Each row has a name. After each piece below comes the name of the row it's from, unless a question asks for something else. Each question is about the rows just above it.

j_770: [127 171  79 142 143 102 152 125 121 119 123 125 133 138  76 139  94 144
 152 154 141]
j_920: [ 75 156 136 135 192 116 106 151  98 125 120  91 144  93 166 113  91 180
 124 104 168]
j_422: [152 121  94 125 152 142 171 141 125 133 143 154 102 144 138 119 127  76
  79 138 123]
Which row holds these entries in another order? [144  98  91 104 116 120 168 124  93 166 135 156 125 192 151 113 136  75
  91 180 106]
j_920
[156 136 135 192 116 106 151  98 125 120  91 144  93 166 113  91 180 124
 104 168  75] is which row reordered?
j_920
Which row holds these entries in another order? [141 154 152 144  94 139  76 138 133 125 123 119 121 125 152 102 143 142
  79 171 127]
j_770
Which row holds these entries in another order? [ 79 121 102 142 152 123 171 133 119 138 125 139  76  94 127 154 143 152
 141 125 144]
j_770
Put [123 138  79  76 127 119 138 144 102 154 143 133 125 141 171 142 152 125
  94 121 152] back in order: which row is it?
j_422
Put [171 141 125 133 143 154 102 144 138 119 127  76  79 138 123 152 121  94
 125 152 142] back in order: which row is it?
j_422

j_644: [111 104 161  99 151  88 181]
j_697: [118 164 142 145 153 105 133]
j_219: [124 151 119 120 119 148 135]
j_438: [ 88  47 151 104 131 118 154]
j_398: [131 118  48 154 151 104  88]
j_50: [ 88 112 151 104  99 181 161]
Which row holds these entries in another order? [154 118 131 104 151  47  88]
j_438
[ 88 161 112 151 104  99 181] is which row reordered?
j_50

j_871: [134  94 123 141 111 150  90  98 103 115 132 109 108  48 155 135 100  93
 101]
j_877: [131 143 131 151 124 157 120  81 107 130 116 109 109  71 130 143 120  92
 112]
j_608: [163 124  90 109  47 114 134 105  84  97 148 116 121 143 153 118  89 143
 149]
j_768: [116 124 153 105 143 163 118  84 109 114 121 148  96  47 134  90 149 143
  89]
[130 124 120 143  81  92 151 131 109 157 107 112 143 131  71 130 120 116
 109] is which row reordered?
j_877
[ 97 149  47 148 163 143 134 124  90 116 153  84 118 105 121  89 109 114
 143] is which row reordered?
j_608
Which row holds these entries in another order? [143  89 116 124 153 105 143 163 118  84 109 114 121 148  96  47 134  90
 149]
j_768

j_385: [106 111  93  91 192  83 126]
j_677: [ 93 192  91 110 126 106  83]
j_477: [ 91 126 110 192 105  93  83]
Which row holds these entries in another order? [ 83  93 105 192 110 126  91]
j_477
Which row holds these entries in another order? [ 83  91  93 106 110 126 192]
j_677
Put [106  93 110  91 126  83 192] back in order: which row is it?
j_677

j_237: [ 48 185 204 124  94  98]
j_837: [127  69  86 108 135 141]
j_912: [116  41  67  97 194 144]
j_727: [195 172  57  48  65 209]
j_156: [109 121 126 140 197  81]
j_353: [172 209  66 195  48  57]
Which row holds these entries in another order? [ 48  57  66 172 195 209]
j_353
Which row holds these entries in another order? [209  65  48  57 172 195]
j_727

j_194: [123 110 130 150  95 109]
j_426: [138 146 121 147 120 200]
j_207: [ 95 109 123 150 111 130]
j_360: [146 200 138 120 121 146]
j_416: [113 165 123 129 109 120]
j_615: [ 88 118  88 208  53 179]
j_777: [107 106 111 114 123 111]
[200 120 147 121 146 138] is which row reordered?
j_426
Put [147 120 200 138 146 121] back in order: which row is it?
j_426
Put [109  95 150 130 110 123] back in order: which row is it?
j_194
[ 95 109 111 123 130 150] is which row reordered?
j_207
Put [ 53  88  88 118 179 208] back in order: which row is it?
j_615

j_26: [157 124 119 124 115 104 147 179 169 130 128 145 155 194 128 111 107]
j_833: [114 129 131  87 142 133 127  87  98 130 112 112 108  71 116 128 126]
j_223: [135 122 106  95  74 133 109 109 114 110 105  87 115 142 133 146 103]
j_167: [133 133 122 115 146 113 142  95 106 135  87 109 109  74 103 110 105]
j_750: [112 130 133 127 131 143 115 112 111 124 137 123 119 104 132 141 143]
j_85: [130 126 132 127 112 137 120 167 152 124 157 145 147 184 148 137 141]
j_338: [148 126 124 160 118 114 136 166 156 129 130 139 148 175 131 119 117]
j_494: [151 129 117 221 134 100 150 134 140 136  98 127 131 128 109 104  98]
j_838: [145 120 141 137 136 147 127 157 132 148 130 124 112 184 126 167 152]
j_978: [155 130 116  92 150  94 162 102 120 140  66 113 115  79  87  94  82]
j_824: [148 140 119 140  90  75 139 124 128 114 108 126 134 140  97 130 107]
j_311: [107 130 134 148 140 140 119  90  97 128 124 114 108  75 126 138 140]
[ 75  90  97 107 108 114 119 124 126 128 130 134 138 140 140 140 148] is which row reordered?
j_311
[105 133 133 122 115 146 113 142  95 106 135  87 109 109  74 103 110] is which row reordered?
j_167
Which row holds these entries in another order? [112 124 120 157 137 148 141 127 130 167 152 184 126 147 145 132 137]
j_85

j_454: [137 222 148 146  91 124  84  67 110]
j_928: [129  97 149 219 112 154  81  96 146]
j_551: [ 84 124 137 222 110 148  66  91 146]
Put [137 148  91  84 110 222 124  67 146] back in order: which row is it?
j_454
Which row holds these entries in another order? [154 149  81  96 112  97 146 129 219]
j_928
Put [222 146  91  66 110  84 124 148 137] back in order: which row is it?
j_551

j_261: [140 149 155 144 148  42 155]
j_954: [134 134 140  40 136 147 135]
j_704: [118 157 141 154 165 123 133]
j_620: [149 140 155 148 143  42 155]
j_864: [149 135 155 148 143  42 155]
j_221: [140 135 147 135 134  40 136]
[155 149 140 155 148 143  42] is which row reordered?
j_620
Put [136  40 134 135 147 135 140] back in order: which row is it?
j_221

j_302: [179 114 120 100  82  80 148 153 172 112]
j_231: [126 124 132 133 128 122 139 145 144 129]
j_861: [172 112 100 120  82  80 114 149 154 179]
j_480: [172 112 100 120  82  80 114 149 154 104]
j_784: [149 114 153 120  80  82 179 100 112 172]
[104 172 112 100 120  82  80 114 149 154] is which row reordered?
j_480
Put [ 80 114 149  82 120 172 112 154 100 179] back in order: which row is it?
j_861
[149 154 104 172 112 100 120  82  80 114] is which row reordered?
j_480
Which row holds these entries in another order? [ 80  82 100 112 114 120 149 153 172 179]
j_784
Which row holds these entries in another order? [179 114 149  82 100 120 153 112  80 172]
j_784
[128 124 122 145 132 133 139 144 126 129] is which row reordered?
j_231

j_850: [107 138 107 119 137  80 137 122 115 133  96  46 108 129 143]
j_605: [107 138 107 119 137  80 137 122 115 133  96  46 108 129 139]
j_746: [105 137 105 124 131  78 131 122 123 124  93  56 104 129 136]
j_179: [124 131 124 126 128 128 143 123 115 142 124  93 128 138 133]
j_449: [125 137 125 112 159 109 144 131 100 150 115  72 139 121 145]
j_485: [122 129 119 107 138 137 107 115  97 133  80 108 139  46 137]
j_172: [137 108 107 107 137 143 129 138 115  96 119  46 122  79 133]
j_732: [152 127 152 124 136 183 156 131 103 162 168 140 167 145 145]
Which row holds these entries in another order? [139 107 138 107 119 137  80 137 122 115 133  96  46 108 129]
j_605
Put [133  79 122  46 119  96 115 138 129 143 137 107 107 108 137] back in order: which row is it?
j_172
Put [ 46 108 129 143 107 138 107 119 137  80 137 122 115 133  96] back in order: which row is it?
j_850

j_952: [139 171 134 120  60 120 135 105 125  89 138 128 137 123 113 158 148 136
 133 111  66 109 143 105 100 108 113 106 151 166 167 142 181 147 147 140
  90 142 190 133 102 129 143 172  87 126  78  88 114 128]
j_749: [ 90 126 150 121 122 107 137  97 110 183 104 117 111 188 108 125 121 132
 136  96 174 106 177 109 116  90 124 150  83 134 126 118  99 120  71 164
 116 110 101 139 118 107 140 170 207 128 121  97 116 109]
j_563: [102 143  88 108  87 109 138 110 137 181 158 128  89 105 135 136 100 123
 147 151 134 190 172 139 140 129 120 166 113 142 148 126 147 105 133  78
 133 171  60 142 167 106  66 120 119 127 143 125  90 113]
j_549: [105 147  88 171 100  89  90  60 139 109 126 143 190 123 108 142 134 137
 140  66 125 119 143 166 113 113  78 129 181 133 138 167 127 136 120 151
 102 106  87 142 133 111 158 128 120 135 148 172 147 106]
j_599: [125 175 125 168 139 171 119 161 120 119 120 125 115  86 177 132  70 146
  86 117 136 115 180  90 136 140 176 126 145 153 134 144 132 140 156 108
 136 159 151 186 119  96 180 131 113 140 135 142 120 186]
j_259: [139 171 134 120  60 120 135 105 125  89 138 128 137 123 113 158 148 136
 133 111  66 109 143 105 100 108 113 106 151 166 167 142 181 147 147 140
  90 142 190 133 102 129 143 172  87 126  78  88 119 127]
Put [127 119  88  78 126  87 172 143 129 102 133 190 142  90 140 147 147 181
 142 167 166 151 106 113 108 100 105 143 109  66 111 133 136 148 158 113
 123 137 128 138  89 125 105 135 120  60 120 134 171 139] back in order: which row is it?
j_259
Which row holds these entries in another order? [ 60  66  78  87  88  89  90 100 102 105 105 106 108 109 111 113 113 114
 120 120 123 125 126 128 128 129 133 133 134 135 136 137 138 139 140 142
 142 143 143 147 147 148 151 158 166 167 171 172 181 190]
j_952
Put [151 186 119  96 180 131 113 140 135 142 120 186 125 175 125 168 139 171
 119 161 120 119 120 125 115  86 177 132  70 146  86 117 136 115 180  90
 136 140 176 126 145 153 134 144 132 140 156 108 136 159] back in order: which row is it?
j_599
Put [156 108 140  86 186 125 159  90 176 115 135 120 134 119 175 177  86 136
 125 168  70 145 136 115 151 161 186 180 119 153 126 120 146 125 140 140
 180  96 132 171 117 136 113 131 142 132 119 139 144 120] back in order: which row is it?
j_599
Which row holds these entries in another order? [119 147 139 113  78  66  90  60 105 166  89 137 134 129 158 181 106 120
 138 172 109 120 147 100 135 143 113 125 148 142 111 140 142 167 136 143
 127 171 123 133  87 190 133 128  88 126 105 108 151 102]
j_259
Put [126  78  88 119 127 139 171 134 120  60 120 135 105 125  89 138 128 137
 123 113 158 148 136 133 111  66 109 143 105 100 108 113 106 151 166 167
 142 181 147 147 140  90 142 190 133 102 129 143 172  87] back in order: which row is it?
j_259

j_66: [ 51 156 202 176 204  83 160 127 148 118 130  60 152 114 147]
j_997: [204  51 161 148 156  83 118 130 147 127 202  60 152 114 176]
j_132: [130  83 156 161 127 204 176 202  60  51 147 148 114 119 152]
Put [ 83 204 114 156 147 176 148  51 161 202 130  60 152 118 127] back in order: which row is it?
j_997
[118 204 114  51 130 160 152  83 202 156  60 176 147 127 148] is which row reordered?
j_66
Which row holds these entries in another order? [176 114 152  60 202 127 147 130 118  83 156 148 161  51 204]
j_997
[118 147 148 204 130 160 202  60 152 156  51 176 114 127  83] is which row reordered?
j_66
Which row holds these entries in another order? [127 204 176 202  60  51 147 148 114 119 152 130  83 156 161]
j_132
Which row holds these entries in another order? [147 176  51 114 204 161  83 156 202  60 130 127 148 152 118]
j_997
Which row holds these entries in another order? [147 114 152  60 130 118 148 127 160  83 204 176 202 156  51]
j_66

j_104: [163 160 159 129 153 163 166 160 157 171 162 127 160 166 158 155 139 123
 164]
j_86: [132 105 133 124  84 130 131 135  96  83 133 115 132  82 128 130 103 120
  84]
j_651: [ 68 105  71 127 189  68  70  70 134 163  69 161  71 163  82  78 157 152
 165]
j_982: [146 158 142 131 166 146 145 145 170 172 145 131 147 171 145 145 144 129
 169]
j_931: [105 115 132  82 133  84  96 132 130 124 131 120 133  84  84 135 130 103
 128]
j_186: [131  82 135 133 120  96 130  83 129  83 115 133 124  84 105 103 128 132
 132]
j_851: [ 84 131 105 132 103 133 133 130  82 115 132 129  83  96 135 128 124 120
  84]
j_981: [148 185 151 209 209 141 122  88 199 209 209 206 209 166 122 200 131 208
 100]
[131 120 133  84  84 135 130 103 128 105 115 132  82 133  84  96 132 130
 124] is which row reordered?
j_931
Which row holds these entries in another order? [128 103 130 135  84  84 133 120 131 124 130 132  96  84 133  82 132 115
 105]
j_931
[130 131 135  96  83 133 115 132  82 128 130 103 120  84 132 105 133 124
  84] is which row reordered?
j_86
Put [ 88 100 122 122 131 141 148 151 166 185 199 200 206 208 209 209 209 209
 209] back in order: which row is it?
j_981
[ 82  83  84  84  96 103 105 115 120 124 128 130 130 131 132 132 133 133
 135] is which row reordered?
j_86
Put [ 84 120 124 128 135  96  83 129 132 115  82 130 133 133 103 132 105 131
  84] back in order: which row is it?
j_851
Put [164 163 160 159 129 153 163 166 160 157 171 162 127 160 166 158 155 139
 123] back in order: which row is it?
j_104

j_722: [189 123 130 184 184  88 191]
j_919: [121 131 128 119 117 121 121]
j_49: [121 132 126 121 124 127 124]
j_326: [116 128 129 118 121 122 120]
j_994: [168 135 128 160 176 102 171]
j_305: [189 151 130 184 184  88 191]
j_108: [121 130 129 116 125 124 119]
j_540: [128 101 160 168 171 135 177]
j_300: [168 128 101 160 176 171 135]
j_431: [135 168 176 160 172 102 128]
j_907: [168 171 135 101 160 177 128]
Put [160 171 168 135 128 102 176] back in order: which row is it?
j_994
[128 160 176 102 171 168 135] is which row reordered?
j_994
Put [135 171 176 160 101 128 168] back in order: which row is it?
j_300
Which row holds these entries in another order? [121 121 117 119 128 131 121]
j_919
Which row holds these entries in another order? [176 171 135 168 128 101 160]
j_300

j_232: [136 123 180 192  77]
j_350: [136 123 131 192  77]
j_845: [192  77 123 136 181]
j_399: [123  34 167  31 158]
j_955: [127 131 118 114 127]
j_177: [136 123 192  77 130]
j_8: [ 77 123 192 131 136]
Which row holds these entries in another order? [130  77 192 123 136]
j_177
[181 136 123  77 192] is which row reordered?
j_845
Which row holds these entries in another order? [ 77 130 192 136 123]
j_177
[ 77 123 136 181 192] is which row reordered?
j_845
Put [ 77 123 136 180 192] back in order: which row is it?
j_232

